Here is a tiny trained network, its code and every weight. The questions are about switching its units off for an input and a class, where a switched-off unit gives its printed mean instead of its output.

import numpy as np


def w(rows, s, z=0):
    codes = np.array(rows[::2]) - 128.0
    scale = np.full(codes.shape[1], s)
    scale[-1] = z or s
    return codes * scale


def norm(h):
    return h / np.sqrt((h * h).mean(-1, keepdims=True) + 1e-5)


def f(y):
    return np.maximum(y, 0)


def log_softmax(a):
    a = a - a.max(-1, keepdims=True)
    return a - np.log(np.exp(a).sum(-1, keepdims=True))


def net(x, mask):
    res = np.array(x, float).reshape(1, 4) / 4 @ E
    u = 0
    for l in range(2):
        y = f(norm(res) @ A[l][:, :-1].T + A[l][:, -1])
        res = res + np.where(mask[u : u + 8], y, B[l][:, -1]) @ B[l][:, :-1]
        u += 8
    return log_softmax(norm(res)[-1] @ U[:, :-1].T + U[:, -1])


A, B = {}, {}
E = w([
[100,48,163,178,40,188,224,89,78,113,12],'x0',
[50,161,104,163,177,151,141,191,102,187,78],'x1',
[118,157,72,59,101,207,105,138,119,200,81],'x2',
[90,180,113,184,115,102,133,215,122,150,175],'x3',
],0.011)
A[0] = w([
[69,24,136,189,87,153,254,106,63,83,61,34],'L0N0',
[186,89,99,113,49,7,144,110,149,55,157,39],'L0N1',
[136,202,113,121,186,69,106,152,122,65,191,49],'L0N2',
[76,196,85,156,254,75,105,194,143,116,139,71],'L0N3',
[76,219,96,127,105,170,131,196,108,224,96,1],'L0N4',
[135,51,145,47,132,178,121,107,123,89,71,68],'L0N5',
[90,141,35,190,170,231,76,184,123,169,112,61],'L0N6',
[209,50,124,37,133,171,111,45,74,115,114,23],'L0N7',
],0.008,0.0062)
B[0] = w([
[175,104,247,189,224,204,95,113,72,159,44,245],'L0N0',
[125,140,163,95,53,177,125,158,108,132,172,171],'L0N1',
[158,109,165,143,138,79,104,167,87,100,116,191],'L0N2',
[181,176,107,173,164,64,104,150,118,121,88,209],'L0N3',
[50,202,120,70,101,158,163,114,140,160,164,182],'L0N4',
[150,140,82,183,146,101,105,105,169,124,107,180],'L0N5',
[126,136,133,137,69,176,119,161,137,171,174,184],'L0N6',
[150,175,63,109,108,76,166,71,109,113,114,186],'L0N7',
],0.011)
A[1] = w([
[157,60,137,56,67,166,131,86,136,69,186,37],'L1N0',
[1,184,43,115,104,164,119,173,99,215,126,3],'L1N1',
[177,89,46,79,135,110,139,7,137,110,106,46],'L1N2',
[112,97,127,121,200,53,101,183,155,117,160,10],'L1N3',
[91,32,153,179,155,155,171,125,147,113,92,39],'L1N4',
[98,10,162,174,137,163,169,161,174,121,55,58],'L1N5',
[87,163,102,138,134,103,157,192,97,195,131,108],'L1N6',
[113,120,90,76,192,136,79,100,127,166,145,99],'L1N7',
],0.0096,0.0037)
B[1] = w([
[7,80,135,136,105,163,168,125,149,86,148,172],'L1N0',
[90,109,161,98,154,195,186,134,236,173,216,254],'L1N1',
[93,109,62,78,133,103,151,55,166,149,78,229],'L1N2',
[133,148,74,118,100,102,115,217,71,131,85,207],'L1N3',
[97,83,157,187,112,130,137,175,74,198,116,211],'L1N4',
[175,101,169,169,138,130,99,125,69,99,93,234],'L1N5',
[131,157,107,123,177,175,115,84,179,167,136,221],'L1N6',
[120,112,131,196,128,112,185,162,131,120,92,175],'L1N7',
],0.011,0.0065)
U = w([
[109,53,162,83,32,95,131,137,139,57,247,5],'0',
[103,173,107,106,167,190,144,154,218,223,178,124],'1',
[166,61,190,217,130,162,130,96,27,158,57,223],'2',
[119,89,19,56,104,88,156,26,176,115,81,106],'3',
[204,183,86,142,154,22,62,229,77,129,160,168],'4',
],0.014,0.0027)

Each question gives the input, the list of numbers given to net, and the class t.
The units are the neurons (one row each of A and B). Each row of codes is followed by its name. A weight is (code - 128) times the scale printed after its matrix; where a second scale follows, it is the last column's (A, B and U).
mask holds one flag per neuron, layer by layer. A switched-off neuron (its flag False) gives its mean, the last column of its row in B, instead of its output. The means were averaged over made-up inputs and are rounded, as every weight is.
A unit's drop is (log p(t) with every unit on - log p(t) with that unit switched off) / (log p(t) with every unit on - log p(t) with every unit switched off).
The circuit of an input: a set's keep is (log p(t) with only the set's units on - log p(t) with every unit switched off) / (log p(t) with every unit on - log p(t) with every unit switched off). Starting from the 12 units with the biggest drops (on a tie, the unit counted first), units are removed one at a time, each time the one whose removal leaves the highest keep (on an exact tie, the one counted first), for as long as the keep stays at least 0.8.
circuit, biggest first: the units of the circuit, biggest drop first
unit that matters most: the unit with the biggest drop
top k neurons: the k neurons with the biggest drops, biggest first
top k neurons in layer l: the k neurons of layer l with the biggest drops, biggest first
drop of u: that unit's drop, to one decimal
input [-7,3,3,-3], class 4: unit that matters most -> L0N3
input [-7,-1,8,-5], class 3: circuit, biggest first -> [L1N2; L0N7; L0N0]
input [-8,-8,0,-8], class 3: top 2 neurons -> [L1N2; L0N7]
input [4,-2,4,-5], class 3: top 3 neurons -> [L0N7; L1N2; L0N5]
input [-7,7,0,-3], class 4: top 3 neurons -> [L0N3; L0N2; L1N3]
input [-7,4,2,-2], class 4: top 2 neurons -> [L0N3; L0N2]
input [-6,-6,0,-3], class 0: top 2 neurons in layer 0 -> [L0N1; L0N3]
input [5,-6,-2,-8], class 3: top 2 neurons -> [L0N7; L1N2]
input [-1,-7,-7,-7], class 3: top 2 neurons -> [L1N2; L0N7]
input [3,6,5,3], class 1: drop of L1N6 -> 0.0
input [3,-8,-3,8], class 0: drop of L0N1 -> 0.3
input [-1,8,-5,0], class 4: drop of L0N3 -> 2.7
